Below is a small trained network, with its code and all its weights. Each question gives an input and a target symbol and asks what happens when units are switched off, that is, made to give their printed mean instead of their output.

import numpy as np


def w(rows, s, z=0):
    codes = np.array(rows[::2]) - 128.0
    scale = np.full(codes.shape[1], s)
    scale[-1] = z or s
    return codes * scale


def f(y):
    return np.maximum(y, 0)


def softmax(a):
    e = np.exp(a - a.max(-1, keepdims=True))
    return e / e.sum(-1, keepdims=True)


def log_softmax(a):
    a = a - a.max(-1, keepdims=True)
    return a - np.log(np.exp(a).sum(-1, keepdims=True))


def net(x, mask):
    ids = ['αβγδεηθλμξπσφψω'.index(c) for c in x.split()]
    T = len(ids)
    res = E[ids] + P[:T]
    u = 0
    for l in range(3):
        q, k, v = (res @ M[l].T for M in (Q, K, V))
        z = softmax(np.where(np.tri(T) > 0, q @ k.T / 3**0.5, -1e9)) @ v
        res = res + np.where(mask[u], z, O[l][:, -1]) @ O[l][:, :-1]
        u += 1
        y = f(res @ A[l][:, :-1].T + A[l][:, -1])
        res = res + np.where(mask[u : u + 8], y, B[l][:, -1]) @ B[l][:, :-1]
        u += 8
    return log_softmax(res[-1] @ U[:, :-1].T + U[:, -1])


Q, K, V, O, A, B = {}, {}, {}, {}, {}, {}
E = w([
[137,38,118,104],'α',
[103,148,97,131],'β',
[119,168,83,175],'γ',
[104,146,94,118],'δ',
[57,197,160,129],'ε',
[147,158,61,137],'η',
[128,166,144,58],'θ',
[125,158,175,134],'λ',
[215,176,135,172],'μ',
[81,142,101,95],'ξ',
[138,73,90,121],'π',
[215,95,143,102],'σ',
[172,78,165,4],'φ',
[130,128,220,176],'ψ',
[98,132,183,140],'ω',
],0.018)
P = w([
[198,246,111,97],'0',
[109,101,137,162],'1',
[114,102,137,158],'2',
[114,109,134,155],'3',
[117,112,137,158],'4',
[117,113,135,155],'5',
[118,114,137,153],'6',
[122,117,134,151],'7',
[121,118,136,155],'8',
[122,122,130,150],'9',
[122,124,130,151],'10',
],0.011)
Q[0] = w([
[117,137,158,235],'0.h1',
[130,246,167,96],'0.h1',
[66,110,153,136],'0.h1',
],0.014)
K[0] = w([
[115,130,189,242],'0.h1',
[106,230,168,109],'0.h1',
[1,66,121,191],'0.h1',
],0.0096)
V[0] = w([
[231,149,42,109],'0.h1',
[213,103,102,83],'0.h1',
[32,255,83,141],'0.h1',
],0.0055)
O[0] = w([
[231,88,87,81,7],'0.h1',
[132,187,113,59,56],'0.h1',
[223,254,62,84,111],'0.h1',
],0.0039,0.0019)
A[0] = w([
[145,55,174,132,130],'0.n1',
[22,122,89,113,107],'0.n2',
[115,109,157,236,65],'0.n3',
[134,102,10,131,230],'0.n4',
[54,209,114,182,107],'0.n5',
[104,108,129,220,4],'0.n6',
[151,230,208,165,64],'0.n7',
[96,203,176,52,17],'0.n8',
],0.011,0.0034)
B[0] = w([
[87,143,74,61,217],'0.n1',
[166,196,153,185,180],'0.n2',
[120,167,84,123,248],'0.n3',
[46,227,254,125,219],'0.n4',
[86,47,169,49,242],'0.n5',
[211,151,139,92,193],'0.n6',
[74,189,149,147,253],'0.n7',
[78,103,46,71,169],'0.n8',
],0.0098,0.0058)
Q[1] = w([
[173,107,45,100],'1.h1',
[109,110,90,185],'1.h1',
[142,4,2,145],'1.h1',
],0.012)
K[1] = w([
[136,9,102,186],'1.h1',
[86,154,150,230],'1.h1',
[41,2,136,215],'1.h1',
],0.0096)
V[1] = w([
[2,87,127,162],'1.h1',
[182,68,200,224],'1.h1',
[135,91,92,89],'1.h1',
],0.0078)
O[1] = w([
[139,169,236,11,119],'1.h1',
[46,2,232,168,6],'1.h1',
[211,59,177,145,102],'1.h1',
],0.0076,0.016)
A[1] = w([
[214,62,120,214,64],'1.n1',
[254,124,150,6,144],'1.n2',
[35,107,156,143,209],'1.n3',
[27,115,242,96,104],'1.n4',
[134,136,119,174,58],'1.n5',
[137,102,189,135,2],'1.n6',
[96,188,197,123,209],'1.n7',
[191,68,241,66,128],'1.n8',
],0.009,0.0097)
B[1] = w([
[220,197,168,7,130],'1.n1',
[191,86,64,135,215],'1.n2',
[224,104,252,152,168],'1.n3',
[30,182,48,138,157],'1.n4',
[116,165,208,38,130],'1.n5',
[207,170,104,110,128],'1.n6',
[129,2,206,137,251],'1.n7',
[83,57,27,166,137],'1.n8',
],0.0082,0.016)
Q[2] = w([
[219,188,220,133],'2.h1',
[143,83,152,2],'2.h1',
[88,176,35,187],'2.h1',
],0.0091)
K[2] = w([
[176,254,221,149],'2.h1',
[164,25,227,128],'2.h1',
[33,131,16,182],'2.h1',
],0.0077)
V[2] = w([
[176,204,89,184],'2.h1',
[145,182,79,89],'2.h1',
[207,254,55,73],'2.h1',
],0.0068)
O[2] = w([
[242,79,6,135,166],'2.h1',
[113,70,129,123,183],'2.h1',
[3,26,119,121,249],'2.h1',
],0.0064,0.015)
A[2] = w([
[101,122,197,98,230],'2.n1',
[250,80,164,154,207],'2.n2',
[83,189,77,126,54],'2.n3',
[194,207,114,167,229],'2.n4',
[88,116,172,100,2],'2.n5',
[129,100,63,120,176],'2.n6',
[177,101,102,199,52],'2.n7',
[33,132,147,181,153],'2.n8',
],0.011,0.0054)
B[2] = w([
[207,107,175,22,206],'2.n1',
[43,45,188,183,161],'2.n2',
[42,123,254,203,145],'2.n3',
[150,103,34,201,155],'2.n4',
[139,188,51,234,154],'2.n5',
[165,215,162,200,253],'2.n6',
[89,114,241,150,157],'2.n7',
[48,158,29,101,181],'2.n8',
],0.0071,0.017)
U = w([
[92,110,66,138,2],'α',
[112,54,134,32,179],'β',
[46,98,163,151,59],'γ',
[161,228,122,132,182],'δ',
[91,141,119,162,102],'ε',
[104,151,83,113,180],'η',
[184,65,72,96,67],'θ',
[111,159,79,123,165],'λ',
[138,82,169,168,195],'μ',
[172,190,125,235,74],'ξ',
[58,225,93,172,53],'π',
[134,134,164,161,137],'σ',
[107,140,85,103,182],'φ',
[21,124,88,49,116],'ψ',
[197,219,1,107,132],'ω',
],0.0091,0.0055)

Each question gives the input, a string of symbols that net reads in full, and the target symbol t.
The units are the heads (3 rows each of Q, K, V and O) and the neurons (one row each of A and B). Each row of codes is followed by its name. A weight is (code - 128) times the scale printed after its matrix; where a second scale follows, it is the last column's (O, A, B and U).
mask holds one flag per unit, layer by layer, with each layer's heads first. A switched-off unit (its flag False) gives its mean, the last column of its rows in O or B, instead of its output. The means were averaged over made-up inputs and are rounded, as every weight is.
A unit's drop is (log p(t) with every unit on - log p(t) with that unit switched off) / (log p(t) with every unit on - log p(t) with every unit switched off).
The circuit of an input: a set's keep is (log p(t) with only the set's units on - log p(t) with every unit switched off) / (log p(t) with every unit on - log p(t) with every unit switched off). Starting from the 12 units with the biggest drops (on a tie, the unit counted first), units are removed one at a time, each time the one whose removal leaves the highest keep (on an exact tie, the one counted first), for as long as the keep stays at least 0.8.
units of the circuit, in order: the units of the circuit, biggest drop first
k most important neurons: the k neurons with the biggest drops, biggest first
top k neurons in layer l: the k neurons of layer l with the biggest drops, biggest first
input β ω θ ξ η μ φ, target θ: units of the circuit, in order	[1.n2 0.n4]
input θ η σ ψ σ ω η β ε ξ θ, target ω: 2 most important neurons	[0.n8 1.n7]
input γ μ ψ ψ β η, target ψ: units of the circuit, in order	[0.n4 1.n2 2.n6]
input μ θ φ, target θ: 3 most important neurons	[0.n1 1.n2 1.n7]
input γ η ψ γ, target ψ: units of the circuit, in order	[0.n5 1.n2 2.n6]
input σ δ γ λ φ ψ ξ π η, target γ: 2 most important neurons	[0.n4 1.n3]
input ξ ω η ψ σ ψ ψ ε ε π, target ω: units of the circuit, in order	[0.n4 1.h1 0.n8]
input ψ ψ ω γ θ α ξ φ ψ, target δ: top 4 neurons in layer 1	[1.n3 1.n7 1.n2 1.n4]
input α η γ α β ε, target ψ: units of the circuit, in order	[0.n5]
input ψ ψ ψ δ ω, target δ: units of the circuit, in order	[2.h1 1.n7 0.n7]
input ψ φ ψ ψ ω η ψ β, target δ: units of the circuit, in order	[2.h1 1.h1 1.n7 0.n7]
input π γ π φ η π η ω η γ ω, target μ: top 2 neurons in layer 0	[0.n1 0.n3]
input θ λ λ ξ η γ ξ ψ, target α: top 2 neurons in layer 2	[2.n6 2.n1]
input π φ η, target μ: 4 most important neurons	[0.n1 0.n3 0.n4 1.n3]
input θ ε δ ψ η σ ω, target α: top 2 neurons in layer 0	[0.n8 0.n5]
input η λ η π, target π: top 2 neurons in layer 2	[2.n3 2.n1]
input ξ β ψ ψ ψ, target ω: top 2 neurons in layer 2	[2.n6 2.n2]
input ψ η ψ σ δ λ, target δ: 4 most important neurons	[1.n3 1.n7 1.n4 1.n2]
input ψ φ ξ ψ δ α β λ λ ψ ω, target δ: 3 most important neurons	[1.n3 1.n4 1.n7]
input ψ ξ η β β β η, target δ: 2 most important neurons	[0.n4 1.n7]
input ψ ε μ μ θ β ξ, target δ: top 2 neurons in layer 0	[0.n7 0.n1]
input ψ ω ω δ ψ ψ σ η, target δ: 2 most important neurons	[1.n7 1.n3]
input φ π σ γ λ λ γ γ ξ η π, target ξ: 3 most important neurons	[0.n4 2.n6 1.n7]
input σ σ θ σ γ ψ, target γ: top 3 neurons in layer 0	[0.n7 0.n8 0.n5]
input ξ α β η η σ ω η ψ δ, target ω: top 3 neurons in layer 2	[2.n6 2.n2 2.n3]
input ω η γ ψ ψ φ δ, target β: top 2 neurons in layer 0	[0.n7 0.n8]
